Below are the code and all the weights of a small trained network. Each question names an input and a class and asks about switching units off, where a switched-off unit gives its printed mean instead of its output.

import numpy as np


def w(rows, s, z=0):
    codes = np.array(rows[::2]) - 128.0
    scale = np.full(codes.shape[1], s)
    scale[-1] = z or s
    return codes * scale


def f(y):
    return y / 2 * (1 + np.tanh(0.7978845608 * (y + 0.044715 * y**3)))


def log_softmax(a):
    a = a - a.max(-1, keepdims=True)
    return a - np.log(np.exp(a).sum(-1, keepdims=True))


def net(x, mask):
    res = np.array(x, float).reshape(1, 8) / 4 @ E
    y = f(res @ A[0][:, :-1].T + A[0][:, -1])
    res = res + np.where(mask, y, B[0][:, -1]) @ B[0][:, :-1]
    return log_softmax(res[-1] @ U[:, :-1].T + U[:, -1])


A, B = {}, {}
E = w([
[181,153,121,179,254,72,169,130],'x0',
[208,161,37,100,121,179,110,216],'x1',
[157,81,105,195,107,203,232,106],'x2',
[220,197,220,113,94,136,151,113],'x3',
[127,126,132,132,129,129,126,131],'x4',
[213,150,59,165,95,119,53,30],'x5',
[127,127,131,128,127,129,128,129],'x6',
[60,221,114,138,158,197,136,102],'x7',
],0.0079)
A[0] = w([
[160,137,74,83,138,157,123,144,18],'neuron 0',
[135,156,137,62,163,48,64,141,175],'neuron 1',
[89,102,98,155,172,140,60,145,65],'neuron 2',
[89,119,113,109,12,145,119,114,86],'neuron 3',
[79,77,64,127,146,133,106,124,13],'neuron 4',
[80,222,103,159,132,161,137,104,230],'neuron 5',
[162,208,198,139,100,119,145,137,204],'neuron 6',
[88,142,153,140,113,81,154,64,86],'neuron 7',
[95,192,110,68,140,72,63,141,70],'neuron 8',
[85,119,179,155,120,102,109,66,26],'neuron 9',
[89,99,167,87,116,153,157,184,135],'neuron 10',
[154,185,183,116,51,135,147,140,117],'neuron 11',
[173,175,84,109,124,142,56,225,35],'neuron 12',
[153,95,91,205,93,172,206,124,50],'neuron 13',
[154,144,112,97,139,139,127,236,155],'neuron 14',
[99,92,167,132,125,87,159,76,94],'neuron 15',
[82,50,64,201,135,138,125,138,60],'neuron 16',
[62,71,48,124,151,76,124,143,57],'neuron 17',
[171,140,81,176,77,133,49,45,4],'neuron 18',
[223,173,232,85,116,116,140,113,163],'neuron 19',
[181,129,75,187,95,129,30,38,52],'neuron 20',
[165,168,86,114,115,172,116,206,94],'neuron 21',
[104,119,114,103,23,185,86,138,57],'neuron 22',
[182,141,189,153,95,161,174,126,137],'neuron 23',
[99,86,67,188,116,177,203,81,106],'neuron 24',
[112,131,115,124,14,159,92,111,144],'neuron 25',
[176,155,105,169,210,98,158,100,156],'neuron 26',
[93,146,165,120,139,66,57,114,71],'neuron 27',
[209,1,143,143,76,31,122,173,171],'neuron 28',
[186,116,58,105,116,168,152,220,130],'neuron 29',
[176,173,74,151,206,70,168,138,87],'neuron 30',
[175,174,70,157,128,141,105,199,89],'neuron 31',
],0.0081,0.0017)
B[0] = w([
[147,92,156,162,111,128,102,89,157],'neuron 0',
[140,180,160,155,84,155,173,166,216],'neuron 1',
[169,153,113,109,133,149,70,126,162],'neuron 2',
[189,162,182,106,248,39,168,136,190],'neuron 3',
[201,94,84,107,170,139,34,141,167],'neuron 4',
[77,167,58,24,145,173,186,63,208],'neuron 5',
[119,49,37,95,122,148,66,158,208],'neuron 6',
[140,54,164,149,153,152,85,51,176],'neuron 7',
[195,222,185,161,38,183,140,160,198],'neuron 8',
[183,64,164,168,144,146,111,63,178],'neuron 9',
[81,122,125,176,165,73,150,172,188],'neuron 10',
[144,98,78,110,182,101,80,156,185],'neuron 11',
[150,103,163,153,107,147,121,75,211],'neuron 12',
[180,208,206,181,78,148,135,171,190],'neuron 13',
[90,68,160,157,79,135,131,102,199],'neuron 14',
[115,76,173,175,75,159,95,65,178],'neuron 15',
[183,128,85,140,137,156,90,166,188],'neuron 16',
[181,104,50,132,160,167,66,166,197],'neuron 17',
[34,116,109,178,109,82,141,183,214],'neuron 18',
[127,80,32,122,146,153,46,160,238],'neuron 19',
[1,149,80,171,82,87,140,166,232],'neuron 20',
[100,29,167,177,154,130,111,21,196],'neuron 21',
[196,164,178,113,218,44,181,123,195],'neuron 22',
[150,169,83,152,113,154,27,195,186],'neuron 23',
[179,172,146,130,81,174,125,164,197],'neuron 24',
[151,123,142,76,163,44,152,136,197],'neuron 25',
[131,167,148,127,188,66,161,143,212],'neuron 26',
[170,133,153,162,57,172,113,120,188],'neuron 27',
[70,201,79,3,111,201,245,67,254],'neuron 28',
[95,95,168,169,131,151,148,65,221],'neuron 29',
[139,133,170,103,203,68,167,141,215],'neuron 30',
[113,69,169,140,126,112,129,66,197],'neuron 31',
],0.0066,0.0072)
U = w([
[135,29,181,188,129,135,109,17,96],'0',
[184,142,153,120,224,16,160,139,66],'1',
[181,84,44,123,152,153,49,176,101],'2',
[192,183,178,180,45,167,140,178,76],'3',
[6,92,114,173,123,89,155,191,253],'4',
[90,151,80,29,130,182,189,59,167],'5',
],0.011,0.0034)

Each question gives the input, the list of numbers given to net, and the class t.
The units are the neurons (one row each of A and B). Each row of codes is followed by its name. A weight is (code - 128) times the scale printed after its matrix; where a second scale follows, it is the last column's (A, B and U).
mask holds one flag per neuron, in row order. A switched-off neuron (its flag False) gives its mean, the last column of its row in B, instead of its output. The means were averaged over made-up inputs and are rounded, as every weight is.
A unit's drop is (log p(t) with every unit on - log p(t) with that unit switched off) / (log p(t) with every unit on - log p(t) with every unit switched off).
The circuit of an input: a set's keep is (log p(t) with only the set's units on - log p(t) with every unit switched off) / (log p(t) with every unit on - log p(t) with every unit switched off). Starting from the 12 units with the biggest drops (on a tie, the unit counted first), units are removed one at a time, each time the one whose removal leaves the highest keep (on an exact tie, the one counted first), for as long as the keep stays at least 0.8.
units of the circuit, in order: the units of the circuit, biggest drop first
most important unit: the unit with the biggest drop
k most important neurons: the k neurons with the biggest drops, biggest first
input [-3,-5,8,1,-5,0,-3,-6], class 3: units of the circuit, in order : neuron 13; neuron 24
input [-6,8,-6,-2,2,7,-6,7], class 0: units of the circuit, in order : neuron 21; neuron 12
input [4,-2,4,3,-1,8,7,-7], class 4: units of the circuit, in order : neuron 20; neuron 18
input [8,2,7,-4,8,-5,-8,7], class 1: units of the circuit, in order : neuron 30; neuron 26
input [5,-6,-1,-3,2,-6,-3,-5], class 0: units of the circuit, in order : neuron 15
input [-3,-7,8,8,-6,-1,4,7], class 2: units of the circuit, in order : neuron 23; neuron 6; neuron 11
input [1,1,-7,8,3,6,1,-2], class 2: 2 most important neurons : neuron 19; neuron 6
input [-3,8,4,-8,1,-2,-1,-2], class 0: 2 most important neurons : neuron 29; neuron 21
input [-8,-6,-1,5,0,2,4,0], class 1: units of the circuit, in order : neuron 3; neuron 22
input [-1,5,-8,3,5,-8,8,-6], class 3: 2 most important neurons : neuron 8; neuron 1
input [-5,3,2,6,-5,7,-5,3], class 4: 2 most important neurons : neuron 20; neuron 18
input [-1,7,4,3,7,-1,-1,7], class 0: units of the circuit, in order : neuron 21; neuron 29
input [-3,0,-2,-1,-1,4,-4,-4], class 4: 3 most important neurons : neuron 20; neuron 18; neuron 5
input [1,-1,-5,-1,-4,-6,-8,7], class 5: units of the circuit, in order : neuron 5
input [1,5,-1,-6,-6,-6,3,-1], class 2: 2 most important neurons : neuron 17; neuron 4
input [-8,6,4,7,-8,4,-1,1], class 1: units of the circuit, in order : neuron 22; neuron 3
input [3,1,-3,5,8,-6,-2,2], class 4: 2 most important neurons : neuron 17; neuron 4
input [1,0,-5,1,-4,-5,5,1], class 3: 2 most important neurons : neuron 8; neuron 20
input [-7,3,8,-8,-2,2,-6,6], class 2: 3 most important neurons : neuron 4; neuron 16; neuron 17
input [-6,5,-6,0,0,5,-4,1], class 1: most important unit : neuron 22
input [3,-5,8,7,7,7,-4,0], class 3: 2 most important neurons : neuron 13; neuron 24
